Below is a small trained network, with its code and all its weights. Each question gives an input and a class and asks what happens when units are switched off, that is, made to give their printed mean instead of their output.

import numpy as np


def w(rows, s, z=0):
    codes = np.array(rows[::2]) - 128.0
    scale = np.full(codes.shape[1], s)
    scale[-1] = z or s
    return codes * scale


def norm(h):
    return h / np.sqrt((h * h).mean(-1, keepdims=True) + 1e-5)


def f(y):
    return np.maximum(y, 0)


def log_softmax(a):
    a = a - a.max(-1, keepdims=True)
    return a - np.log(np.exp(a).sum(-1, keepdims=True))


def net(x, mask):
    res = np.array(x, float).reshape(1, 2) / 4 @ E
    u = 0
    for l in range(4):
        y = f(norm(res) @ A[l][:, :-1].T + A[l][:, -1])
        res = res + np.where(mask[u : u + 10], y, B[l][:, -1]) @ B[l][:, :-1]
        u += 10
    return log_softmax(norm(res)[-1] @ U[:, :-1].T + U[:, -1])


A, B = {}, {}
E = w([
[107,122,138,255],'x0',
[19,201,147,134],'x1',
],0.0058)
A[0] = w([
[225,67,150,174,12],'L0N0',
[111,156,141,30,8],'L0N1',
[248,63,117,2,38],'L0N2',
[176,83,126,51,15],'L0N3',
[130,140,136,101,106],'L0N4',
[226,68,135,191,25],'L0N5',
[173,119,129,80,11],'L0N6',
[89,148,113,93,15],'L0N7',
[115,154,139,23,28],'L0N8',
[108,155,117,41,4],'L0N9',
],0.0099,0.0021)
B[0] = w([
[113,114,48,88,204],'L0N0',
[97,123,63,80,185],'L0N1',
[164,144,250,188,255],'L0N2',
[159,151,183,169,188],'L0N3',
[122,117,114,121,145],'L0N4',
[90,105,54,90,212],'L0N5',
[153,145,161,152,163],'L0N6',
[78,165,120,67,152],'L0N7',
[109,107,58,95,192],'L0N8',
[102,130,64,87,178],'L0N9',
],0.022,0.0086)
A[1] = w([
[180,140,252,177,118],'L1N0',
[124,121,136,127,130],'L1N1',
[143,142,169,157,132],'L1N2',
[123,121,123,92,114],'L1N3',
[64,138,172,219,227],'L1N4',
[128,122,132,133,106],'L1N5',
[137,112,76,51,100],'L1N6',
[148,153,191,172,120],'L1N7',
[153,81,87,127,115],'L1N8',
[139,82,79,101,252],'L1N9',
],0.022,0.0021)
B[1] = w([
[8,4,62,55,252],'L1N0',
[124,134,115,129,131],'L1N1',
[76,82,103,101,178],'L1N2',
[95,162,168,136,159],'L1N3',
[214,217,130,83,222],'L1N4',
[119,128,135,122,131],'L1N5',
[57,185,183,161,228],'L1N6',
[75,42,138,71,204],'L1N7',
[158,110,184,179,169],'L1N8',
[161,130,94,182,208],'L1N9',
],0.029,0.015)
A[2] = w([
[148,127,114,178,60],'L2N0',
[189,93,167,3,44],'L2N1',
[184,164,131,113,8],'L2N2',
[142,118,66,179,44],'L2N3',
[186,115,137,248,117],'L2N4',
[238,123,141,85,113],'L2N5',
[211,91,64,108,62],'L2N6',
[137,120,172,162,129],'L2N7',
[156,122,126,191,96],'L2N8',
[176,123,129,219,87],'L2N9',
],0.017,0.0017)
B[2] = w([
[136,128,120,164,165],'L2N0',
[253,169,142,220,254],'L2N1',
[150,43,129,45,171],'L2N2',
[151,163,188,149,160],'L2N3',
[152,104,44,214,223],'L2N4',
[80,129,131,27,194],'L2N5',
[86,139,180,98,157],'L2N6',
[140,112,96,138,164],'L2N7',
[138,125,93,170,177],'L2N8',
[137,97,69,206,198],'L2N9',
],0.027,0.0076)
A[3] = w([
[218,63,131,137,148],'L3N0',
[121,118,112,153,141],'L3N1',
[184,167,155,99,33],'L3N2',
[109,205,9,149,114],'L3N3',
[125,120,130,156,132],'L3N4',
[122,93,119,210,201],'L3N5',
[140,122,121,233,134],'L3N6',
[219,178,157,75,3],'L3N7',
[108,80,82,90,113],'L3N8',
[123,91,93,69,133],'L3N9',
],0.014,0.0037)
B[3] = w([
[41,197,120,125,173],'L3N0',
[136,114,138,113,174],'L3N1',
[219,133,109,109,182],'L3N2',
[197,121,254,150,255],'L3N3',
[132,138,106,110,162],'L3N4',
[107,144,67,61,244],'L3N5',
[165,69,91,77,255],'L3N6',
[236,179,95,86,217],'L3N7',
[95,68,135,91,218],'L3N8',
[77,60,154,92,232],'L3N9',
],0.027,0.0063)
U = w([
[62,34,120,56,171],'0',
[152,103,55,252,169],'1',
[50,226,212,167,173],'2',
[224,187,136,30,164],'3',
[139,125,154,143,18],'4',
[137,127,151,140,6],'5',
],0.018,0.013)

Each question gives the input, the list of numbers given to net, and the class t.
The units are the neurons (one row each of A and B). Each row of codes is followed by its name. A weight is (code - 128) times the scale printed after its matrix; where a second scale follows, it is the last column's (A, B and U).
mask holds one flag per neuron, layer by layer. A switched-off neuron (its flag False) gives its mean, the last column of its row in B, instead of its output. The means were averaged over made-up inputs and are rounded, as every weight is.
A unit's drop is (log p(t) with every unit on - log p(t) with that unit switched off) / (log p(t) with every unit on - log p(t) with every unit switched off).
k most important neurons: the k neurons with the biggest drops, biggest first
top k neurons in layer l: the k neurons of layer l with the biggest drops, biggest first
drop of u: that unit's drop, to one decimal
input [3,2], class 3: top neuron in layer 0 -> L0N0
input [7,2], class 3: 3 most important neurons -> L0N2, L0N3, L1N4
input [0,1], class 2: 2 most important neurons -> L0N2, L0N7
input [3,4], class 3: top 3 neurons in layer 0 -> L0N2, L0N3, L0N0
input [6,6], class 3: 2 most important neurons -> L0N2, L1N4
input [-1,7], class 2: 2 most important neurons -> L0N2, L1N0
input [2,5], class 3: top 3 neurons in layer 0 -> L0N2, L0N0, L0N5
input [2,-7], class 1: 2 most important neurons -> L0N0, L0N5
input [7,0], class 1: 2 most important neurons -> L0N2, L1N0
input [8,8], class 3: 2 most important neurons -> L1N4, L0N2
input [4,-6], class 1: drop of L1N0 -> 0.6
input [-6,7], class 2: drop of L2N1 -> 0.0
input [5,8], class 3: drop of L0N2 -> 0.9
input [-3,2], class 2: drop of L1N0 -> 0.2
input [1,6], class 3: most important neuron -> L0N0
